In the rows, zero is written as 128.
Facts:
(sopos, mafo, e); (grodrem, mafo, a); (fitrum, mafo, d); (flava, mafo, b); (stoskon, mafo, a); (givun, mafo, a); (grebra, mafo, a)
(degu, mafo, b); (fiska, mafo, b); (putri, mafo, d); (sotin, mafo, e); (flasivar, mafo, b); (roplatre, mafo, d); (baklor, mafo, a)
(stidivo, mafo, b); (saskamo, mafo, e); (fligizu, mafo, a); (vetrur, mafo, e); (stogem, mafo, a); (drostas, mafo, a); (luklu, mafo, a)
(mamok, mafo, d); (kerezu, mafo, e); (zeso, mafo, e); (rudrim, mafo, c); (fuflik, mafo, a); (fubi, mafo, d); (skani, mafo, a)
(triskur, mafo, a); (rikledri, mafo, a); (sope, mafo, a); (gudrik, mafo, c); (dadri, mafo, b); (brudre, mafo, a); (silabrir, mafo, b)
(duflo, mafo, d); (femuflo, mafo, a); (rimatro, mafo, b); (griplim, mafo, e); (klomor, mafo, c); (zisil, mafo, d); (zular, mafo, d)
(vosir, mafo, a); (klekizi, mafo, d); (davur, mafo, e); (musil, mafo, d); (brafum, mafo, a); (trona, mafo, b); (tigrotrar, mafo, d)
(kestuk, mafo, c); (grasek, mafo, a); (gromi, mafo, e); (bidek, mafo, e); (skabil, mafo, c); (lustel, mafo, a); (farom, mafo, a)
(bralok, mafo, b); (pelabros, mafo, c); (pligrol, mafo, d); (fitra, mafo, d); (plipas, mafo, a); (sises, mafo, d); (flesi, mafo, b)
(todos, mafo, e); (drograk, mafo, b); (skopenak, mafo, b); (kobragrim, mafo, c); (situk, mafo, d); (gezus, mafo, e); (goskos, mafo, d)
(grusto, mafo, e); (bemam, mafo, a); (kledran, mafo, a); (drose, mafo, a); (trurem, mafo, e); (stikla, mafo, d); (trifugrem, mafo, d)
(piludrum, mafo, a); (lada, mafo, c); (ladanom, mafo, a); (suplam, mafo, b); (tiflo, mafo, b); (gelar, mafo, c); (tadru, mafo, a)
(sevi, mafo, b); (vitru, mafo, c); (dagrok, mafo, c); (loplo, mafo, e); (nabem, mafo, e); (betre, mafo, a); (maskun, mafo, d)
(troklir, mafo, c); (pligram, mafo, a); (klemu, mafo, c); (mebuska, mafo, a); (dedram, mafo, c); (gebul, mafo, c); (beres, mafo, c)
(lizo, mafo, b); (gebize, mafo, c); (stosabrok, mafo, c); (bugos, mafo, d); (tuvar, mafo, e); (plurin, mafo, b); (gafli, mafo, b)
(trilom, mafo, a); (kobral, mafo, c); (plasu, mafo, c); (biva, mafo, b); (bragaplu, mafo, a); (nonok, mafo, e); (floso, mafo, a)
(zibran, mafo, e); (begri, mafo, d); (flabes, mafo, b); (dagre, mafo, a); (peten, mafo, a); (fladrilu, mafo, a); (labe, mafo, a)
(flozo, mafo, d); (vavu, mafo, b); (vifom, mafo, d); (tadek, mafo, b); (seran, mafo, c); (brugan, mafo, a); (troklis, mafo, a)
(maro, mafo, b); (sulutok, mafo, a); (plaflu, mafo, c); (kefli, mafo, e); (bibris, mafo, d); (nisko, mafo, a); (vazo, mafo, c)
(vistoti, mafo, a); (kavem, mafo, a); (skebre, mafo, d); (grogreflin, mafo, b); (vigrur, mafo, a); (stebo, mafo, e); (zetrem, mafo, d)
(rore, mafo, a); (sosil, mafo, b); (fezom, mafo, b); (brokan, mafo, b); (plonul, mafo, a); (flagru, mafo, a); (lupem, mafo, c)
(plebris, mafo, b); (brifas, mafo, a); (flidrir, mafo, a); (grirus, mafo, a); (bubevo, mafo, b); (bilemol, mafo, a); (stomakla, mafo, b)
(suzumum, mafo, b); (nidrak, mafo, b); (zeklanik, mafo, b); (sote, mafo, c); (trisur, mafo, d); (soko, mafo, d); (trifi, mafo, a)
(lapus, mafo, d); (gaplik, mafo, d); (stistil, mafo, d); (drana, mafo, a); (bregus, mafo, a); (popake, mafo, a); (trozin, mafo, c)
(giki, mafo, b); (runavil, mafo, a); (ploveplem, mafo, b); (maza, mafo, b); (gruflos, mafo, e); (suta, mafo, b); (lelos, mafo, b)
(klobes, mafo, b); (borik, mafo, a); (pekliklo, mafo, b); (skubovan, mafo, b); (driban, mafo, a); (drigekor, mafo, b); (vipli, mafo, a)
(noflin, mafo, d); (flepas, mafo, a); (dure, mafo, a); (sodri, mafo, b); (nopabru, mafo, a); (mavir, mafo, a); (pada, mafo, a)
(maklil, mafo, b); (fopes, mafo, b); (travu, mafo, a); (sopos, duka, mavir); (grodrem, duka, stosabrok); (grodrem, duka, stistil); (grodrem, duka, bemam)
(degu, duka, skebre); (degu, duka, seran); (degu, duka, givun); (degu, duka, mebuska); (degu, duka, fladrilu); (fiska, duka, driban); (putri, duka, plurin)
(putri, duka, floso); (putri, duka, mebuska); (putri, duka, stidivo); (putri, duka, brugan); (putri, duka, rikledri); (putri, duka, musil); (putri, duka, gebul)
(putri, duka, biva); (stogem, duka, mamok); (stogem, duka, betre); (luklu, duka, zular); (luklu, duka, drigekor); (kerezu, duka, skabil); (kerezu, duka, fubi)
(kerezu, duka, suta); (rudrim, duka, begri); (rudrim, duka, skebre); (triskur, duka, bugos); (triskur, duka, trifugrem); (triskur, duka, betre); (triskur, duka, vitru)
(sope, duka, drograk); (sope, duka, travu); (sope, duka, sotin); (sope, duka, situk); (sope, duka, fitrum); (sope, duka, ladanom); (gudrik, duka, dadri)
(gudrik, duka, vitru); (brudre, duka, givun); (brudre, duka, bregus); (silabrir, duka, zibran); (silabrir, duka, nisko); (silabrir, duka, flesi); (silabrir, duka, plasu)
(rimatro, duka, saskamo); (griplim, duka, femuflo); (griplim, duka, zeso); (klomor, duka, kestuk); (klomor, duka, ploveplem); (klekizi, duka, vifom); (klekizi, duka, tuvar)
(klekizi, duka, flabes); (trona, duka, fuflik); (tigrotrar, duka, bilemol); (tigrotrar, duka, pada); (tigrotrar, duka, davur); (tigrotrar, duka, zeso); (bidek, duka, dadri)
(bidek, duka, situk); (fitra, duka, floso); (fitra, duka, nonok); (fitra, duka, borik); (fitra, duka, pligram); (fitra, duka, brifas); (plipas, duka, zisil)
(plipas, duka, fladrilu); (plipas, duka, gruflos); (sises, duka, tuvar); (sises, duka, lada); (gezus, duka, vosir); (gezus, duka, rikledri); (gezus, duka, kobral)
(gezus, duka, flidrir); (gezus, duka, dagrok); (gezus, duka, flozo); (goskos, duka, bilemol); (goskos, duka, saskamo); (goskos, duka, noflin); (grusto, duka, gromi)
(grusto, duka, vigrur); (drose, duka, lupem); (drose, duka, stoskon); (drose, duka, pligram); (drose, duka, giki); (drose, duka, kobragrim); (piludrum, duka, stomakla)
(piludrum, duka, vetrur); (piludrum, duka, duflo); (piludrum, duka, kledran); (tadru, duka, bregus); (tadru, duka, trurem); (tadru, duka, biva); (loplo, duka, pligrol)
(loplo, duka, bralok); (loplo, duka, driban); (nabem, duka, zular); (nabem, duka, gebize); (nabem, duka, pekliklo); (nabem, duka, pelabros); (maskun, duka, peten)
(maskun, duka, kobral); (maskun, duka, noflin); (dedram, duka, noflin); (gafli, duka, drigekor); (gafli, duka, stoskon); (gafli, duka, kobragrim); (labe, duka, flava)
(vavu, duka, dagre); (vavu, duka, tiflo); (vavu, duka, flava); (vavu, duka, troklir); (troklis, duka, beres); (troklis, duka, mamok); (troklis, duka, baklor)
(troklis, duka, gruflos); (maro, duka, trilom); (maro, duka, nonok); (maro, duka, rikledri); (maro, duka, fitrum); (plaflu, duka, gebize); (plaflu, duka, plurin)
(plaflu, duka, brafum); (plaflu, duka, trozin); (plaflu, duka, suplam); (bibris, duka, begri); (bibris, duka, lizo); (vazo, duka, lustel); (vazo, duka, trisur)
(vazo, duka, davur); (vistoti, duka, begri); (vistoti, duka, zibran); (vistoti, duka, dadri); (vistoti, duka, gebul); (grogreflin, duka, dadri); (grogreflin, duka, ploveplem)
(grogreflin, duka, vigrur); (stebo, duka, zisil); (rore, duka, fuflik); (rore, duka, floso); (rore, duka, grebra); (rore, duka, zeso); (fezom, duka, flasivar)
(fezom, duka, grasek); (brokan, duka, trilom); (plonul, duka, flava); (plebris, duka, drigekor); (plebris, duka, kestuk); (plebris, duka, stomakla); (plebris, duka, vetrur)
(plebris, duka, vitru); (bubevo, duka, flagru); (bubevo, duka, stomakla); (suzumum, duka, mamok); (zeklanik, duka, tuvar); (zeklanik, duka, grebra); (sote, duka, dadri)
(sote, duka, travu); (sote, duka, tadek); (soko, duka, vifom); (soko, duka, drostas); (soko, duka, grasek); (trifi, duka, farom); (trifi, duka, driban)
(trifi, duka, sevi); (lapus, duka, trisur); (lapus, duka, plasu); (gaplik, duka, stistil); (drana, duka, zular); (drana, duka, giki); (popake, duka, brugan)
(popake, duka, troklir); (maza, duka, skopenak); (maza, duka, flava); (lelos, duka, situk); (lelos, duka, nonok); (lelos, duka, flasivar); (lelos, duka, betre)
(klobes, duka, brifas); (klobes, duka, dagrok); (skubovan, duka, drograk); (skubovan, duka, vosir); (skubovan, duka, zetrem); (skubovan, duka, skani); (skubovan, duka, noflin)
(skubovan, duka, roplatre); (vipli, duka, drograk); (vipli, duka, seran); (vipli, duka, grirus); (vipli, duka, tuvar); (vipli, duka, rikledri); (vipli, duka, stikla)
(flepas, duka, stosabrok); (flepas, duka, lupem); (flepas, duka, skani); (flepas, duka, davur); (dure, duka, stidivo); (dure, duka, trozin); (dure, duka, brifas)
(dure, duka, kledran); (sodri, duka, stomakla); (sodri, duka, skani); (sodri, duka, todos); (nopabru, duka, kavem); (nopabru, duka, rikledri); (nopabru, duka, klemu)
(nopabru, duka, flagru); (nopabru, duka, fligizu); (nopabru, duka, runavil); (nopabru, duka, gelar); (maklil, duka, kefli); (maklil, duka, lizo); (maklil, duka, mavir)
(fopes, duka, lizo)

Known rows:
116 136  86 111 136 136 132 145 102 115 103  98 170  69  97 122  98  44 152 152 112 154 172 159 188  71 113 115  96: grasek
131 134  77  98  86 123 140 159 145 166 124  89 177  40 115 124  95  54 144  87 149 167 152 131 171 134 118 102  94: tiflo
130 122  95 100  99 132 118 155 142 152 122  94 160  57  99  92  76  85 148 114 143 164 175 129 161  99 101 108 111: tadek
137 150  57 116  90 155 127 128 104 136 114 126 158  58 123 114  74  81 144 129 141 181 154 141 190  64 109  83 129: skebre
115 148  88 103 138 122 121 141 109 122  96  97 174  75 113 102  88  56 146 142 119 151 161 157 187  74 116 107 104: travu
133 172  85 106 105 143 107 146 108 116  89  51 162  70  92 107  97  51 136 160  99 122 141 135 210  84 128  80 140: mavir
137 180  83 111 130 132  91 172 107 137 140 104 150  49 116 131 106  75 141 125 139 175 170 145 164  68  87 109 107: kobral
151 125  65 141  80 142 112 118  91 129 116 140 158  78 107 141  93  68 152 135 142 192 174 139 187  61 112  84 103: klekizi
129 140  93 112 136 115 112 139 101 120  89  92 175  79 112 108  97  49 146 141 123 159 155 151 189  79 122  99  97: sulutok
143 134 100 118 136 102  95 131  91 125  83  94 169  85 119 101 107  39 148 136 132 163 158 147 185  75 116  87  91: flepas
133 136  78  98  84 120 143 159 145 168 123  89 177  40 115 127  96  52 144  84 151 168 150 131 171 137 120 102  91: flava
118 145  88 102 139 128 119 145 107 121  98  96 177  71 119 103  97  50 150 143 119 151 158 157 183  73 116 104 104: borik
121 142  89 108 138 128 124 141 105 122  99  94 171  66 107 111 101  41 151 147 120 151 167 158 185  73 111 107 103: grebra
152 138  98  99 129 175 126 134 116 112  97  99 137  65 143 118  84  83 136 106 115 197 134 132 187  97  76 132 112: gruflos
137 130  98 123 129 112 104 136  92 116  89  97 172  91 107 118 102  47 150 142 120 164 162 146 188  76 122  98  86: vipli
137 181  84 106 133 130  80 177 110 138 138 106 157  54 129 121 105  82 144 121 139 177 160 141 159  69  94 102 110: kobragrim
132 148  57 114  97 150 126 129 106 136 115 135 162  62 130 110  69  88 148 126 144 185 155 145 184  60 109  88 125: bugos

Rows:
No name comes twice in this set of rows, the named rows included.
148 179  96 123 121 104  62 164 102 133 127 114 155  83 116 129  95  97 135 115 138 187 166 133 169  75 101 104  92 : klomor
165 128 100 123  57 137  82 153 124 142 109  53 147  72  76 108  93  77 138 129 128 152 156  98 185 110 122  73 126 : maklil
122 140  86 105 142 134 130 152  97 112  91  87 170  65 117 103  81  54 139 139 121 164 144 151 194  79 117 110 101 : fladrilu
120 145  89  99 142 124 111 145 108 125  97  93 181  73 129  95  98  51 154 143 122 150 154 156 176  73 119 100 109 : stoskon
134 198  73 107 117 120 106 175 115 146 137 104 165  44 126 150 109  67 134  99 140 177 150 146 176  97 104 108  93 : troklir
148 146  97  97 119 167 114 123 133 123 110 106 147  72 141 124 105  73 151 111 109 178 150 138 176  94  81 123 120 : trurem
133 182  80 107 127 133  83 178 110 136 143 105 159  55 126 128 104  83 143 122 135 175 158 144 160  71  96 107 110 : trozin
138 166 107  89 121 133 105 106 152 134 104 122 151  94 135 104  79 106 140 100 108 170 162 144 179  97  80 131 124 : gromi
155 100 103 125  87 121  98 147 121 147 116  93 155  68  92 113  99  66 152 118 149 178 181 121 159  99 105  96  89 : trona
157 144  58 109 110 144 113 119  93 153 105 116 147  32 153  87  99  44 149 123 172 187 150 143 179  54  87  55 133 : stistil
172 125 107 119 121 158 106 129 103 106  86 101 136  85 140 126  88  84 135 103 119 211 131 121 191 101  86 124  94 : stebo
155 134  68 134  84 131 102 115  95 138 111 137 160  76 121 126  93  69 151 127 150 189 168 139 183  61 110  72 108 : maskun
136 133  99 120 129 106 101 136  95 117  86 100 174  94 107 111  95  53 147 140 123 162 160 148 188  78 124 100  87 : sope

The same objects again, as new rows of numbers:
Known rows:
115 159 142 128 213 147  98 112 118 138 129 162 115 126 155: dadri
137 155 100 116 105 134 125 130 149 128 156 163 119  35 112: maskun
117 128  98  97 152  75 113 174 108 133 126 108 144  98 152: floso
121 162 156 146 214 136  95 121 148 109 132 136 114 116 151: gafli
117 179 151 158 211 116  96 105 131 103 135 153 111 105 151: degu
124 119 104 111 147  64 113 172 107 130 104 118 131  99 149: baklor
144 147  86 125 104  91  93  92 148 124 105  76 146  72  52: klomor
155 153  65 119  96 103 102  79 138 135 123  79 158  69  80: dagrok
151 163  97 102 110 137 139 124 119 132 141 164 115  27 122: zisil
141 176  96  97 114 146 139 129 125 129 160 160 124  31 113: musil
124 114 102 102 134  76 106 172 118 141 127 118 139 112 148: vosir
121 108 104 113 138  78 123 176 107 138 109 118 136 108 144: driban
116 126 101 101 151  74 112 178 116 131 119 107 142 103 148: borik
133 176 100 107 120 135 128 140 150 116 153 147 122  27 112: fitra
114 119  94 109 146  72 112 175 109 137 106 115 138 103 156: grasek
133 160 111 110 116 130 127 134 130 123 145 168 111  29  97: bibris
125 124 104 106 146  63 113 170  97 131 113 120 133  97 148: fladrilu

Rows:
No name comes twice in this set of rows, the named rows included.
155 152  75 120 105 105 104  88 135 124 112  67 154  65  71 : pelabros
112 161 142 140 210 141  98 113 126 128 128 161 117 122 156 : tadek
115 110 104 107 152  72 110 175 111 131 115 110 139  97 150 : femuflo
108 156 158 152 215 125  94 115 136 107 131 155 111 110 141 : silabrir
137 170  83  96 110 146 133 129 130 142 150 169 121  38 126 : fitrum
147 146  91  98 106 152 133 125 131 146 157 168 123  37 130 : noflin
124 122 109  95 146  78 112 182 115 136 126 108 139 113 136 : kledran
124 167 155 148 200 138  97 117 146 116 140 149 112 128 143 : bubevo
101 121 120 111 152  52  97 184 117 121 113 120 131 103 115 : vistoti
115 169 142 151 208 135  98 112 139 118 133 152 117 118 160 : brokan
130 186 107 111 116 127 130 134 142 112 159 158 119  28  98 : putri

